Here is a tiny trained network, its code and every weight. The questions are about switching its units off for an input and a class, where a switched-off unit gives its printed mean instead of its output.

import numpy as np


def w(rows, s, z=0):
    codes = np.array(rows[::2]) - 128.0
    scale = np.full(codes.shape[1], s)
    scale[-1] = z or s
    return codes * scale


def f(y):
    return np.maximum(y, 0)


def log_softmax(a):
    a = a - a.max(-1, keepdims=True)
    return a - np.log(np.exp(a).sum(-1, keepdims=True))


def net(x, mask):
    res = np.array(x, float).reshape(1, 8) / 4 @ E
    y = f(res @ A[0][:, :-1].T + A[0][:, -1])
    res = res + np.where(mask, y, B[0][:, -1]) @ B[0][:, :-1]
    return log_softmax(res[-1] @ U[:, :-1].T + U[:, -1])


A, B = {}, {}
E = w([
[146,120,113,156,97,163,144,133,254,206],'x0',
[122,162,170,35,186,50,55,59,171,208],'x1',
[32,30,178,132,196,205,218,96,112,179],'x2',
[100,186,88,175,175,116,144,158,81,201],'x3',
[118,111,119,128,133,117,119,144,129,125],'x4',
[129,209,206,147,200,91,186,234,204,104],'x5',
[128,130,130,129,128,128,127,127,129,126],'x6',
[67,194,99,36,101,211,116,181,133,102],'x7',
],0.0087)
A[0] = w([
[74,66,167,135,187,169,200,103,120,173,12],'n1',
[88,90,71,107,83,159,109,80,156,134,175],'n2',
[138,138,198,111,133,144,147,213,227,127,171],'n3',
[116,80,154,95,95,134,112,107,231,62,123],'n4',
[116,123,132,238,191,92,95,89,132,130,235],'n5',
[140,144,175,50,139,80,117,97,80,127,106],'n6',
[149,146,106,128,103,76,95,128,81,67,210],'n7',
[81,161,122,51,89,210,116,131,194,82,163],'n8',
[197,171,97,131,95,81,45,189,158,94,19],'n9',
[98,135,64,196,94,191,143,161,114,116,37],'n10',
[156,130,85,165,63,191,176,149,97,86,116],'n11',
[89,216,52,103,142,150,157,141,76,170,155],'n12',
[76,170,86,35,140,230,89,194,136,104,55],'n13',
[235,113,137,181,111,141,194,140,86,137,79],'n14',
[105,81,115,183,86,181,184,148,154,58,23],'n15',
[102,154,136,205,50,188,141,158,131,94,42],'n16',
[107,148,165,18,179,106,108,47,158,175,30],'n17',
[193,189,56,111,88,102,95,153,140,108,43],'n18',
[168,98,21,111,97,182,90,60,52,175,4],'n19',
[169,110,204,172,135,148,88,74,133,77,233],'n20',
[142,110,117,58,177,102,89,106,153,165,3],'n21',
[176,172,97,100,203,149,113,114,156,219,80],'n22',
[196,178,148,176,109,86,58,171,133,119,119],'n23',
[144,187,185,107,155,77,161,176,111,117,149],'n24',
[122,128,142,19,134,139,129,185,1,90,199],'n25',
[69,81,126,97,168,155,141,125,119,119,31],'n26',
[122,167,88,200,136,161,105,143,139,223,123],'n27',
[171,146,162,147,187,146,179,212,132,103,151],'n28',
[164,115,82,104,58,172,146,156,220,186,230],'n29',
[132,111,116,174,119,108,160,157,84,57,122],'n30',
[71,93,54,112,56,162,72,73,128,143,76],'n31',
[65,80,209,84,188,171,174,130,142,130,96],'n32',
],0.0084,0.004)
B[0] = w([
[143,180,171,164,36,178,159,87,89,166,226],'n1',
[133,162,159,181,189,96,129,101,126,102,207],'n2',
[134,154,164,203,200,117,50,91,121,64,247],'n3',
[86,66,76,77,214,166,239,145,25,77,197],'n4',
[219,58,84,69,122,130,142,184,161,203,231],'n5',
[92,153,97,86,145,92,166,159,123,112,206],'n6',
[112,86,113,124,120,164,171,118,77,128,243],'n7',
[237,53,124,120,180,106,124,160,149,197,229],'n8',
[144,182,178,150,49,187,160,108,52,162,244],'n9',
[94,175,158,78,125,105,169,192,168,105,195],'n10',
[78,157,121,97,134,42,156,188,163,121,220],'n11',
[193,44,130,95,187,147,201,143,154,164,217],'n12',
[213,67,206,152,73,116,118,175,206,253,232],'n13',
[116,159,130,90,130,79,159,175,180,184,192],'n14',
[116,164,141,67,81,95,132,153,134,115,200],'n15',
[69,161,138,77,108,90,109,155,153,113,194],'n16',
[68,185,108,66,73,58,148,194,159,133,242],'n17',
[120,155,184,157,60,191,177,115,72,132,226],'n18',
[170,200,173,245,147,66,37,35,167,57,232],'n19',
[206,46,85,71,162,113,185,162,162,163,211],'n20',
[104,191,200,64,93,44,116,171,158,126,186],'n21',
[45,123,127,79,133,100,142,181,102,106,201],'n22',
[137,131,126,162,69,189,165,121,104,160,242],'n23',
[132,114,128,172,178,135,76,49,148,77,228],'n24',
[151,99,38,62,197,174,139,93,130,91,254],'n25',
[139,141,159,106,63,167,147,94,71,123,176],'n26',
[132,99,29,72,211,183,192,116,60,96,199],'n27',
[134,139,160,162,167,83,57,46,142,86,232],'n28',
[87,125,26,127,210,156,193,123,65,119,228],'n29',
[57,143,103,78,143,107,98,120,172,162,207],'n30',
[140,127,198,172,152,106,88,73,146,62,218],'n31',
[124,153,168,187,69,203,144,82,64,143,230],'n32',
],0.007,0.0093)
U = w([
[104,165,161,170,7,175,132,113,68,132,71],'0',
[56,180,143,86,77,39,116,170,163,109,53],'1',
[135,156,165,217,161,79,55,94,142,73,57],'2',
[125,96,90,120,155,121,148,133,82,105,255],'3',
[204,64,128,139,97,96,118,150,171,182,125],'4',
[100,114,56,112,172,143,132,121,70,92,155],'5',
],0.012,0.0064)

Each question gives the input, the list of numbers given to net, and the class t.
The units are the neurons (one row each of A and B). Each row of codes is followed by its name. A weight is (code - 128) times the scale printed after its matrix; where a second scale follows, it is the last column's (A, B and U).
mask holds one flag per neuron, in row order. A switched-off neuron (its flag False) gives its mean, the last column of its row in B, instead of its output. The means were averaged over made-up inputs and are rounded, as every weight is.
A unit's drop is (log p(t) with every unit on - log p(t) with that unit switched off) / (log p(t) with every unit on - log p(t) with every unit switched off).
The circuit of an input: a set's keep is (log p(t) with only the set's units on - log p(t) with every unit switched off) / (log p(t) with every unit on - log p(t) with every unit switched off). Starting from the 12 units with the biggest drops (on a tie, the unit counted first), units are removed one at a time, each time the one whose removal leaves the highest keep (on an exact tie, the one counted first), for as long as the keep stays at least 0.8.
units of the circuit, in order: the units of the circuit, biggest drop first
most important unit: the unit with the biggest drop
top k neurons: the k neurons with the biggest drops, biggest first
drop when u is switched off: that unit's drop, to one decimal
input [7,-7,-2,-8,7,-5,1,-7], class 3: top 2 neurons => (n4; n29)
input [6,0,6,-2,0,-7,-1,-6], class 2: most important unit => n19
input [4,8,8,-7,2,6,-6,-5], class 0: top 3 neurons => (n32; n1; n11)
input [0,-8,-7,-6,3,-1,-8,8], class 1: top 3 neurons => (n11; n16; n10)
input [3,4,-2,-5,-1,-7,-5,7], class 2: top 3 neurons => (n19; n31; n2)
input [-1,2,-1,1,2,1,-3,-3], class 4: units of the circuit, in order => (n29; n5)
input [5,-5,-1,2,4,-2,0,6], class 4: top 2 neurons => (n13; n8)
input [2,7,8,2,-1,-2,-8,3], class 0: top 2 neurons => (n32; n1)
input [-5,5,-6,-6,-5,-6,7,4], class 0: top 2 neurons => (n18; n9)
input [4,-5,3,-2,-7,-6,-1,5], class 2: units of the circuit, in order => (n19; n31)
input [-5,-1,-2,-7,7,8,4,0], class 2: top 2 neurons => (n3; n28)
input [0,-1,8,2,4,8,8,8], class 0: top 3 neurons => (n32; n1; n26)
input [-6,7,-5,1,2,-6,-3,-2], class 1: top 4 neurons => (n17; n21; n6; n3)
input [-6,-2,-4,6,-2,-4,-1,7], class 4: most important unit => n13
input [3,5,0,-8,3,-7,4,-7], class 3: top 3 neurons => (n4; n20; n13)
input [-3,-5,-6,7,7,-5,2,-8], class 4: top 4 neurons => (n5; n14; n32; n1)
input [0,-1,-2,-2,-2,-1,-5,6], class 4: top 2 neurons => (n13; n8)
input [7,-6,-2,4,2,-2,-8,-5], class 5: top 3 neurons => (n27; n29; n17)
input [1,5,-5,4,2,1,-8,7], class 4: drop when n13 is switched off => 0.7
input [6,2,-1,8,-4,3,-7,-8], class 3: most important unit => n27
input [6,5,-2,-2,-1,1,6,4], class 5: drop when n7 is switched off => -0.1
input [-8,5,1,-1,-2,0,7,-8], class 4: drop when n29 is switched off => 0.4
input [7,-4,5,1,7,-5,-7,8], class 4: drop when n30 is switched off => 0.0
